[[119 129 133]
 [139 150 114]
 [139 130 124]]
->
[[139 150 114]
 [139 130 124]
 [119 129 133]]

[[126 125 144 143 134 107]
 [136 132 121 133 129 108]
 [141 133 140 154 151 100]]
->
[[141 133 140 154 151 100]
 [136 132 121 133 129 108]
 [126 125 144 143 134 107]]

[[131 108 110 132 128 132]
 [120 119 135 134 136 133]
 [120 136 110 132 110 133]
 [126 125 125 127 125 130]
 [120 127 128 129 128 130]
 [124 116 128 128 125 126]
 [132 124 127 127 118 134]
 [124 118 141 129 129 155]
 [124 132 126 135 115 121]
 [114 114 125 130 122 127]
 [125 135 120 135 127 123]
 [130 129 146 135 125 128]]
->
[[120 136 110 132 110 133]
 [125 135 120 135 127 123]
 [124 132 126 135 115 121]
 [130 129 146 135 125 128]
 [120 127 128 129 128 130]
 [126 125 125 127 125 130]
 [132 124 127 127 118 134]
 [120 119 135 134 136 133]
 [124 118 141 129 129 155]
 [124 116 128 128 125 126]
 [114 114 125 130 122 127]
 [131 108 110 132 128 132]]

[[119 144 132 133 132 123 121 122 118]
 [133 119 112 122 110 125 127 132 127]
 [147 114 130 114 125 137 126 144 144]
 [125 142 128 125 130 126 118 128 119]
 [117 136 141 140 145 130 134 119 125]
 [119 125 145 142 151 136 144 120 132]
 [126 127 143 132 152 141 138 128 133]
 [142 121 132 116 135 141 128 142 138]]
->
[[119 144 132 133 132 123 121 122 118]
 [125 142 128 125 130 126 118 128 119]
 [117 136 141 140 145 130 134 119 125]
 [126 127 143 132 152 141 138 128 133]
 [119 125 145 142 151 136 144 120 132]
 [142 121 132 116 135 141 128 142 138]
 [133 119 112 122 110 125 127 132 127]
 [147 114 130 114 125 137 126 144 144]]

[[138 147 116 116 108 113 129 122 144 138]
 [147 145 117 117 114 108 127 121 142 139]
 [116 128 150 120 117 108 110 102 129 117]
 [118 132 118 147 139 150 130 142 125 147]
 [118 124 140 126 127 113 106 108 126 121]
 [141 139 110 124 127 104 117 131 132 144]]
->
[[138 147 116 116 108 113 129 122 144 138]
 [147 145 117 117 114 108 127 121 142 139]
 [141 139 110 124 127 104 117 131 132 144]
 [118 132 118 147 139 150 130 142 125 147]
 [116 128 150 120 117 108 110 102 129 117]
 [118 124 140 126 127 113 106 108 126 121]]

[[128 126 134 132]
 [127 114 135 125]
 [130 132 123 131]
 [120 136 142 127]
 [133 119 128 132]
 [106 144 157 116]
 [121 137 134 124]
 [126 130 122 127]
 [110 143 147 117]]
->
[[106 144 157 116]
 [110 143 147 117]
 [121 137 134 124]
 [120 136 142 127]
 [130 132 123 131]
 [126 130 122 127]
 [128 126 134 132]
 [133 119 128 132]
 [127 114 135 125]]

[[149 134 118 117 131 147 135]
 [129 121 131 135 121 118 129]
 [126 148 136 125 134 132 117]
 [131 119 123 130 120 123 131]
 [146 130 111 111 123 143 133]
 [142 108 105 120 115 134 142]]
->
[[126 148 136 125 134 132 117]
 [149 134 118 117 131 147 135]
 [146 130 111 111 123 143 133]
 [129 121 131 135 121 118 129]
 [131 119 123 130 120 123 131]
 [142 108 105 120 115 134 142]]

[[113 109]
 [149 131]
 [130 148]
 [138 132]
 [108 153]
 [137 142]
 [139 140]]
->
[[108 153]
 [130 148]
 [137 142]
 [139 140]
 [138 132]
 [149 131]
 [113 109]]

[[132 128 129 146 133 123 129 146 127 132 132 133 122 139]
 [135 122 131 146 121 143 136 127 122 129 120 134 127 121]
 [112 125 125 125 126 119 131 120 124 122 130 142 134 120]
 [151 132 134 145 118 146 133 136 121 125 110 133 118 129]
 [111 123 122 101 135 117 125 123 130 120 139 122 135 119]]
->
[[151 132 134 145 118 146 133 136 121 125 110 133 118 129]
 [132 128 129 146 133 123 129 146 127 132 132 133 122 139]
 [112 125 125 125 126 119 131 120 124 122 130 142 134 120]
 [111 123 122 101 135 117 125 123 130 120 139 122 135 119]
 [135 122 131 146 121 143 136 127 122 129 120 134 127 121]]
---
[[123 103 112 136 136 140 124 110 127 116 141 136 131 141 136]
 [124 113 128 131 132 132 130 117 127 127 133 130 134 136 138]
 [125 115 127 108 149 125 136 129 124 109 111 134 122 129 122]
 [126 122 122 122 136 128 125 125 119 112 120 115 139 145 127]
 [119 130 133 119 127 135 125 120 123 117 113 124 133 139 126]
 [124 115 121 121 125 132 136 116 126 134 137 141 139 132 135]]
->
[[123 112 136 124 127 141 131 136]
 [124 128 132 130 127 133 134 138]
 [125 127 149 136 124 111 122 122]
 [126 122 136 125 119 120 139 127]
 [119 133 127 125 123 113 133 126]
 [124 121 125 136 126 137 139 135]]

[[153 102 124 137]
 [101 134 127 131]
 [102 132 114 130]
 [123 113 151 119]
 [149 139 127 121]
 [156 123 133 117]]
->
[[153 124]
 [101 127]
 [102 114]
 [123 151]
 [149 127]
 [156 133]]

[[129 125 136 124 135 130 124 128 130 132 127 127]
 [127 124 134 124 141 123 117 134 131 135 120 118]
 [126 123 127 121 151 123 112 136 131 140 117 118]
 [123 125 124 122 148 118 112 138 130 138 117 114]]
->
[[129 136 135 124 130 127]
 [127 134 141 117 131 120]
 [126 127 151 112 131 117]
 [123 124 148 112 130 117]]

[[142 126 108 123 130 130 129 128 123 145 131 110 133 125]
 [122 116 130 119 133 127 116 118 116 118 123 131 124 120]
 [125 127 141 121 140 115 127 121 125 127 119 138 119 122]
 [137 107 135 113 123 130 108 115 106 132 127 139 127 110]]
->
[[142 108 130 129 123 131 133]
 [122 130 133 116 116 123 124]
 [125 141 140 127 125 119 119]
 [137 135 123 108 106 127 127]]

[[131 122 119 120 138 118 138 135 134]
 [111 130 122 127 110 123 109 151 122]
 [123 116 119 138 121 121 127 120 141]
 [125 120 119 138 122 121 124 129 134]]
->
[[131 119 138 138 134]
 [111 122 110 109 122]
 [123 119 121 127 141]
 [125 119 122 124 134]]

[[123  98 142 156 132]
 [129 130 149 129 127]
 [142 126 118 113  99]
 [123 155 111 114 138]
 [111 153 117 117 149]
 [147 150 118 114 114]
 [151 130 147 112 105]
 [122 138 143 120 133]
 [148 130 152 121 107]]
->
[[123 142 132]
 [129 149 127]
 [142 118  99]
 [123 111 138]
 [111 117 149]
 [147 118 114]
 [151 147 105]
 [122 143 133]
 [148 152 107]]

[[127 135 106]
 [149 129 137]
 [115 139 109]
 [134 136 151]
 [140 109 118]
 [140 108 111]
 [126 140 152]
 [150 139 141]]
->
[[127 106]
 [149 137]
 [115 109]
 [134 151]
 [140 118]
 [140 111]
 [126 152]
 [150 141]]
